[ 1  1 -1 14  1 -7 14 28] -> Bap
[ -8   7  52  10 -20  46 -36 -67] -> lof
[  0  -8  28   2 -45  53 -21 -70] -> zomev
[ 18  -5 -12 -14 -17  17  25  14] -> mus
[ 18  -8 -39 -38  19 -36  52  81] -> tipef
[-11   4  20  -9 -17  19   5 -37] -> lopu
[ -6  -2   7  -7   9 -14 -10  -9] -> nulev
[ -4  -6   7  27 -26  22  -6  -9] -> gimez
[-22  -9  27  55 -43  38  27 -71] -> Keviz
len: [ 18  -5 -12] | 3
next: [ 19 -36  52] | [81]
next: [-2  7] | [-7]
places Bap: [1] | 1 2 5
places Keviz: [-71] | 8
places gimez: [22] | 6
len: [ -8   7  52  10 -20  46 -36 -67] | 8

[-69  24 -73 -47]  zomab
[ 7 11 -9 -7]  kug
[-24   1 -18 -19]  buzon
[ -2 -42  32  43]  setun
next: [ 24 -73] | [-47]
next: [-42  32] | [43]

[27 20 15 35] = baf
[-7 10  3  6] = zap
[-21 -19   3  25] = loso
[46 63 20 24] = tolod
[ 6 11 10 20] = tunu
[ -2 -14   0  -2] = dige
[-34   3  -9  20] = diton
[ 2 -3 -2 -7] = von
[-10  -9  -1 -24] = kulit
[14 36  6  6] = Mula
len: [-10] | 1
places Mula: [6] | 3 4
len: [-21 -19   3  25] | 4
len: [ 2 -3] | 2
next: [-34   3] | [-9]
next: [63 20] | [24]

[ 34 -43 -29  36 -64 -70 -66  29 -11  30 -55  25 -33 -28 -53  59  45  67
 -76  18  53  14 -46 -14 -29] = zipar
[-22 -22 -75  32 -72  28  56  53  77 -71 -69  77 -41  57  25 -56  64   5
  37  35 -42  32  -3 -10  65] = Fezib
[-57  51 -66 -31  39 -42  38  27  55  70   3  16 -45  34  52 -51 -28   9
 -62  36 -54  49 -66  71  56] = Pulu
[ 34 -43  47 -60  78  54 -53  77  23  11 -67  50  71 -67  57 -38  35 -28
 -51  15  12 -76 -17  14  71] = fuf
len: [ 34 -43 -29  36 -64 -70 -66  29 -11  30 -55] | 11
find: [ 34 -43  47 -60  78  54 -53  77  23  11 -67  50  71 -67  57 -38  35 -28
 -51  15  12 -76 -17  14  71] | fuf

[ 3 11 44 65 16 11 16 11 16] : nam
[62  7 12  3 41 58 63  7 12] : leb
[63  8 12 11 11 20 12 12 63] : suro
[58  7 41 13 12  3 14 21 45] : nuduv
[ 3  7 19 50 64 45 29 15 10] : zub
[ 3  7 17 16 48 65 44 21 12] : folo
[62 58 28 13 11 17 13 21 32] : diga
[ 8  7 10 11 20 40 53 63 40] : Ven
[ 3  7 12 13 41 60 59 28 12] : mafat
[ 3  7 17 35 62  6 32 20 12] : Daket
[ 3  7 26 57 62 45 26 12  9] : Lel
next: [63  8 12 11 11] | [20]
next: [62  7 12  3 41 58] | [63]
places leb: [7] | 2 8
places nam: [16] | 5 7 9
places suro: [63] | 1 9

[ -4   2  34  34 -64  33  34   2   2] : voka
[-25   3  13 -36  -6 -25  12 -16 -48] : Situ
[-10  -5  -5 -10  -5  -5  15 -25 -10] : felu
places felu: [-5] | 2 3 5 6
places Situ: [13] | 3
places voka: [34] | 3 4 7
next: [-10  -5  -5 -10  -5  -5  15] | [-25]
find: [-10  -5  -5 -10  -5  -5  15 -25 -10] | felu
places voka: [33] | 6

[-20   0 -14  -6  10   5  -1 -25   6  -7 -18   6] = nuze
[ 10  26 -26  -7 -12  15  -8  23 -30 -29  21  23] = zez
[-23   4  16 -24 -33  71   7  28 -10  23 -21 -13] = sovup
next: [-20   0 -14  -6  10   5  -1 -25   6  -7] | [-18]
places nuze: [6] | 9 12

[ 55 -50  74 -70 -70  10 -73  44 -23  64] -> kipe
[ -7   4  -8   5   2 -10  -2 -17 -12 -10] -> voseg
[ 53 -11  58 -33 -32  33 -25  50  11  57] -> mukal
[-70 -69  54 -63 -44  19 -71  31 -51  51] -> Til
next: [-70 -70] | [10]
len: [ -7   4  -8   5   2 -10  -2] | 7

[-14 -10   5 -15  -4] : vori
[ 13   3  -6  -7 -58] : timop
[-1  4  2 -7  9] : tizor
[-31  18  30  -6 -43] : fifu
[ -4  13  -2 -61  48] : fos
[  7  16  34  72 -20] : Feza
[-10   6   2  -4   8] : vevuz
[-48  29   1   5 -28] : bemik
len: [-10   6   2] | 3
len: [13  3 -6 -7] | 4

[-70   0 -81 -18  32  69   5 -46 -10  21   4   2   5  -3 -10  67  -1  16
  14 -75  11  15 -62   1 -20  14 -17  12] = vil
[ 23   0  55 -11   9 -38   1  52  -3   7 -13   2   4  -3   4  -1  12  16
   5  24  11   2  47  -9  -8 -34  -1  12] = zel
[-19   0   0 -11   9   9   2   0   1   7  -8 -18   5 -19 -20  13  -1  16
   5 -16  11   7 -12  -2  -8 -34  -1  12] = rop
[-19   0 -13 -11   9  15   2  -6  -3   7  -3   2   5  -3 -10  13  -1  16
   5 -16  11   7 -12  -2  -8  -5  -4  12] = guv
[-19   0 -13  -8   3   9   2  -9  -3   7  -3   2   5  -3 -10  13  -1   5
   5 -16  11   7 -19  -2  -8  -5  -4  12] = mika
[ -7   8  57 -11  -2   4 -25  35  -3   7 -17  29   5  -3 -10  13  -1  12
   3 -13  11   7  -1 -20   8 -43  -4  32] = kufi
[-19   0  12 -11   9   9 -12   9  -3   2 -18  -1   5  -3 -35  13  -1  16
   5 -16  11   7  11  -2  -8 -13 -30  12] = Fozi
[-19   0 -13 -11   9  16   2  -6  -3   7  -3 -10   5  -3 -10  13  -1  16
   5 -16  11   7 -12  -2  -8  -5  -4  12] = Fem
[ -5   0 -13  -8   9   1   2  -6  -9  32   2  51   3  29  39  15  -1  13
   5  -8  11   7 -12  -2  -1  -5  16  12] = Nol
[-65   0 -30 -24  23  44   2 -15 -18  20  -3   2   5  -3 -16  65  -1  16
  13 -70  18  21 -42  -2 -12  -5 -29  25] = tega
[ -2 -11 -13  14  -6  -3  13 -19  17 -26   3 -59   5 -12 -10 -21  -1   2
   5  14 -24 -10  -9  20  -8  38  -4 -43] = Ketir
[ -8   0 -13  -5   3   9   2  -6   4   7   4   0   5  -3 -10  -4  -1   3
   5  -9  -2   7 -12  -2  -8  10  -4   3] = kes
places rop: [9] | 5 6
find: [ 23   0  55 -11   9 -38   1  52  -3   7 -13   2   4  -3   4  -1  12  16
   5  24  11   2  47  -9  -8 -34  -1  12] | zel
places kes: [-8] | 1 25

[ 67   1  43 -33 -16 -12] -> Kad
[-21 -30   5 -21 -10  -5] -> toted
[ 72 -28  66 -49 -33  -2] -> libi
[ 67   1  72  -6 -45  19] -> fise
[ 31 -12  27 -23  -2  13] -> pipep
[-13  18  28   7  34  -1] -> liga
find: [ 67   1  72  -6 -45  19] | fise
next: [-21 -30   5] | [-21]
len: [67  1] | 2

[  4 -50  38  22  77  12  45   2 -19  31  47  -5  10 -30 -19  -3   8  60
  -1 -38  10 -31 -74  17 -36  22 -37 -28  29  15  57  31  -6  -3  27  -1
  29   9 -45  55 -54  37 -33   9  14  14  -2 -30 -13  19  22  -3] -> Nud
[ 12 -51  19  23  82   6  45 -11 -19  28  23   7   0 -24 -31 -24   9  59
   3 -65   9 -29 -63  10 -29  37 -44 -25  18  17  55  14  25 -10  46  -7
  22  13 -45  59 -62  39 -27   3   9   3   1 -30   9   4  27   7] -> digu
[  2 -56  37  29  82  10  46  -1 -22  27  44   6   4 -21 -18 -11  10  58
   1 -42  11 -39 -79  23 -32  29 -41 -39  26  14  53  52   0  -3  30  -2
  28  15 -44  62 -57  41 -30   8  19  21  -3 -33   8  24  29  -6] -> rem
[ 17 -56  20  30  85   8  45  -6 -22  29  24  -1  10 -25 -32 -21   4  62
  -3 -63  10 -26 -60  11 -29  38 -39 -26  20  15  54  18  26 -12  36  -9
  29  12 -45  56 -52  39 -23  -3  16   6   4 -32   9   3  34   6] -> zag
[  2  12  34  24  80   5  12   4   0   0  46   0   8 -31 -18  -4  14  64
   1 -43  12 -33 -76  21 -36  27   0 -27  25  12  58  32  -4  -4  30   2
  25  11 -45  54 -58  40 -30  11  12  14  -2 -27   2  23  25  -1] -> der
[ 16 -50  20  25  83   4  45  -2 -23  34  23   8   3 -22 -35 -27   4  58
   3 -62  10 -25 -64  11 -29  39 -42 -29  18  17  60  17  36 -12  37  -6
  22  13 -45  58 -61  42 -27  -1   8   9  -2 -33  13   9  30   5] -> dubu
[  5 -55  39  31  81  10  45   0 -19  27  40   2   5 -21 -16  -9  12  57
  -2 -40   9 -40 -82  17 -35  26 -38 -35  25  13  55  37  -1  -4  29  -5
   1  14 -42  54 -56  52 -36  10  14  17  -4 -32   9  22  25  -3] -> mepaf
len: [ 17 -56  20  30  85   8  45  -6 -22  29  24  -1  10 -25 -32 -21   4] | 17
len: [ 17 -56  20  30  85   8  45  -6 -22  29  24  -1  10 -25 -32 -21   4  62
  -3 -63  10 -26 -60  11 -29  38 -39 -26  20  15  54  18  26 -12  36  -9
  29  12 -45  56 -52  39 -23  -3  16   6   4 -32   9   3] | 50
places der: [0] | 9 10 12 27
len: [  4 -50  38  22  77  12  45   2 -19  31  47  -5  10 -30 -19  -3   8  60
  -1 -38  10 -31 -74  17 -36  22 -37 -28  29  15  57  31  -6  -3  27  -1
  29] | 37

[ -1 -28   1  -1  -1   2   1  -4   0   2  -1  13  -6   0   0   4  -1]  dafab
[-5 -8  3  4  2 -6  0 -3 -2  2 -6  0 -2  1 -3  1  3]  Mupek
[ 14  72 -13  15   7 -12   1   9   6 -26   0 -11  45  13  11 -25 -57]  Lefi
[ 14  72 -13  15   7 -12   1   9   6 -26   0   0  45  13  11 -25 -57]  Nilok
[-5 -8  3  4  2 -6  0 -3 -2  2 -6 -1 -2  1 -3  1  3]  pazi
[ -5  -1   1 -11   1  17  -5  -4  -2  -1  12  -3  12  -5   1  -5  -7]  Tuli
[-10   8   1   8   2 -15  -1   1  -2  -2   2   2  -9   3  -2  -4   4]  nibas
[ 14  -1   1 -11   1  17  -4  -4  -2  -1  12  -3  12  -5  -1   2  -3]  gofot
next: [  9   6 -26   0 -11  45  13  11 -25] | [-57]
len: [-5 -8  3  4  2 -6  0 -3 -2  2 -6 -1 -2  1 -3  1  3] | 17
places Tuli: [1] | 3 5 15

[ -3   6  -3  -3   7   7   8   8  -9 -10  -5   7   6   4] -> finaf
[ -3  -5  -6   7 -20 -30  31 -10 -12   5   0  -7  -2   8] -> vuv
[  3   6   4  -6   4 -22   5   9  10  -8  -3   5  -5   2] -> fekul
[ -3   6 -11  -3  -9  -8   7  -1  -9 -10  -5  -9  -6   2] -> Lovi
[-12   1  -5 -12  65  32 -12  -3   0  65 -12   5  -6  -3] -> Goz
next: [ -9 -10  -5  -9] | [-6]
places finaf: [8] | 7 8
places finaf: [6] | 2 13
len: [ -3  -5  -6   7 -20 -30] | 6
len: [-3 -5 -6  7] | 4
places Goz: [-12] | 1 4 7 11
places fekul: [3] | 1

